Here is a tiny trained network, its code and every weight. The questions are about switching its units off for an input and a target symbol, where a switched-off unit gives its printed mean instead of its output.

import numpy as np


def w(rows, s, z=0):
    codes = np.array(rows[::2]) - 128.0
    scale = np.full(codes.shape[1], s)
    scale[-1] = z or s
    return codes * scale


def norm(h):
    return h / np.sqrt((h * h).mean(-1, keepdims=True) + 1e-5)


def f(y):
    return y / 2 * (1 + np.tanh(0.7978845608 * (y + 0.044715 * y**3)))


def softmax(a):
    e = np.exp(a - a.max(-1, keepdims=True))
    return e / e.sum(-1, keepdims=True)


def log_softmax(a):
    a = a - a.max(-1, keepdims=True)
    return a - np.log(np.exp(a).sum(-1, keepdims=True))


def net(x, mask):
    ids = ['αγεηθπσφ'.index(c) for c in x.split()]
    T = len(ids)
    res = E[ids] + P[:T]
    q, k, v = (norm(res) @ M[0].T for M in (Q, K, V))
    z = softmax(np.where(np.tri(T) > 0, q @ k.T / 4**0.5, -1e9)) @ v
    res = res + np.where(mask[0], z, O[0][:, -1]) @ O[0][:, :-1]
    y = f(norm(res) @ A[0][:, :-1].T + A[0][:, -1])
    res = res + np.where(mask[1:13], y, B[0][:, -1]) @ B[0][:, :-1]
    return log_softmax(norm(res)[-1] @ U[:, :-1].T + U[:, -1])


Q, K, V, O, A, B = {}, {}, {}, {}, {}, {}
E = w([
[171,124,180,75],'α',
[70,240,181,37],'γ',
[98,91,46,66],'ε',
[96,145,125,187],'η',
[4,158,17,128],'θ',
[154,131,34,82],'π',
[182,101,152,130],'σ',
[134,149,126,167],'φ',
],0.018)
P = w([
[189,238,49,126],'0',
[45,96,205,77],'1',
[93,26,78,165],'2',
[254,138,69,62],'3',
[80,89,180,48],'4',
[129,17,135,123],'5',
[219,93,93,95],'6',
],0.006)
Q[0] = w([
[7,84,83,140],'H0',
[158,178,101,101],'H0',
[84,203,254,60],'H0',
[79,187,119,89],'H0',
],0.0057)
K[0] = w([
[69,127,10,195],'H0',
[92,144,216,158],'H0',
[116,254,66,110],'H0',
[197,168,172,45],'H0',
],0.0085)
V[0] = w([
[166,150,219,126],'H0',
[39,119,45,143],'H0',
[141,202,153,243],'H0',
[2,16,150,156],'H0',
],0.0073)
O[0] = w([
[182,80,235,146,19],'H0',
[170,206,254,210,198],'H0',
[228,105,158,106,2],'H0',
[98,65,212,73,16],'H0',
],0.0091,0.0025)
A[0] = w([
[183,193,96,113,213],'N0',
[127,122,183,124,87],'N1',
[145,131,112,65,249],'N2',
[101,202,149,161,131],'N3',
[164,105,148,61,181],'N4',
[59,247,47,93,227],'N5',
[191,55,73,228,114],'N6',
[170,133,139,105,159],'N7',
[120,91,78,61,254],'N8',
[93,172,146,85,212],'N9',
[131,158,150,190,201],'N10',
[193,101,192,69,58],'N11',
],0.011,0.0025)
B[0] = w([
[79,109,39,128,172],'N0',
[156,226,131,128,124],'N1',
[170,51,86,253,168],'N2',
[226,43,80,47,151],'N3',
[186,134,79,142,149],'N4',
[209,71,114,210,250],'N5',
[127,103,56,79,161],'N6',
[71,109,17,86,136],'N7',
[48,82,96,239,194],'N8',
[108,56,135,170,152],'N9',
[218,100,108,55,138],'N10',
[104,170,179,109,143],'N11',
],0.0058,0.013)
U = w([
[59,82,185,147,94],'α',
[131,96,129,165,37],'γ',
[29,102,194,194,62],'ε',
[147,83,170,140,35],'η',
[63,161,193,198,255],'θ',
[138,156,40,141,229],'π',
[81,12,98,65,126],'σ',
[107,115,81,1,39],'φ',
],0.0099,0.0031)

Each question gives the input, a string of symbols that net reads in full, and the target symbol t.
The units are the heads (4 rows each of Q, K, V and O) and the neurons (one row each of A and B). Each row of codes is followed by its name. A weight is (code - 128) times the scale printed after its matrix; where a second scale follows, it is the last column's (O, A, B and U).
mask holds one flag per unit, heads first, then neurons. A switched-off unit (its flag False) gives its mean, the last column of its rows in O or B, instead of its output. The means were averaged over made-up inputs and are rounded, as every weight is.
A unit's drop is (log p(t) with every unit on - log p(t) with that unit switched off) / (log p(t) with every unit on - log p(t) with every unit switched off).
The circuit of an input: a set's keep is (log p(t) with only the set's units on - log p(t) with every unit switched off) / (log p(t) with every unit on - log p(t) with every unit switched off). Starting from the 12 units with the biggest drops (on a tie, the unit counted first), units are removed one at a time, each time the one whose removal leaves the highest keep (on an exact tie, the one counted first), for as long as the keep stays at least 0.8.
circuit, biggest first: the units of the circuit, biggest drop first
unit that matters most: the unit with the biggest drop
k most important neurons: the k neurons with the biggest drops, biggest first
drop of u: that unit's drop, to one decimal
input σ θ π σ γ, target σ: circuit, biggest first => (N3; N9)
input π θ σ γ γ, target π: circuit, biggest first => (H0; N5)
input η φ α η, target σ: circuit, biggest first => (H0; N6)
input θ θ η φ θ σ φ, target σ: circuit, biggest first => (H0; N6)
input π γ γ ε θ φ, target φ: unit that matters most => N5
input π φ σ, target σ: circuit, biggest first => (N5; H0)
input σ α φ σ γ, target σ: circuit, biggest first => (N9; N3)
input θ ε θ γ α, target θ: circuit, biggest first => (N11; N3; N1; N10)
input η θ γ η α φ, target φ: 2 most important neurons => (N5; N8)
input π φ η, target η: 3 most important neurons => (N10; N8; N0)
input θ θ σ, target σ: 3 most important neurons => (N5; N6; N2)
input φ σ η π σ φ, target σ: drop of N8 => -0.1
input π π α α α η, target σ: drop of N7 => -0.1
input θ ε φ π σ, target θ: drop of N8 => -0.1
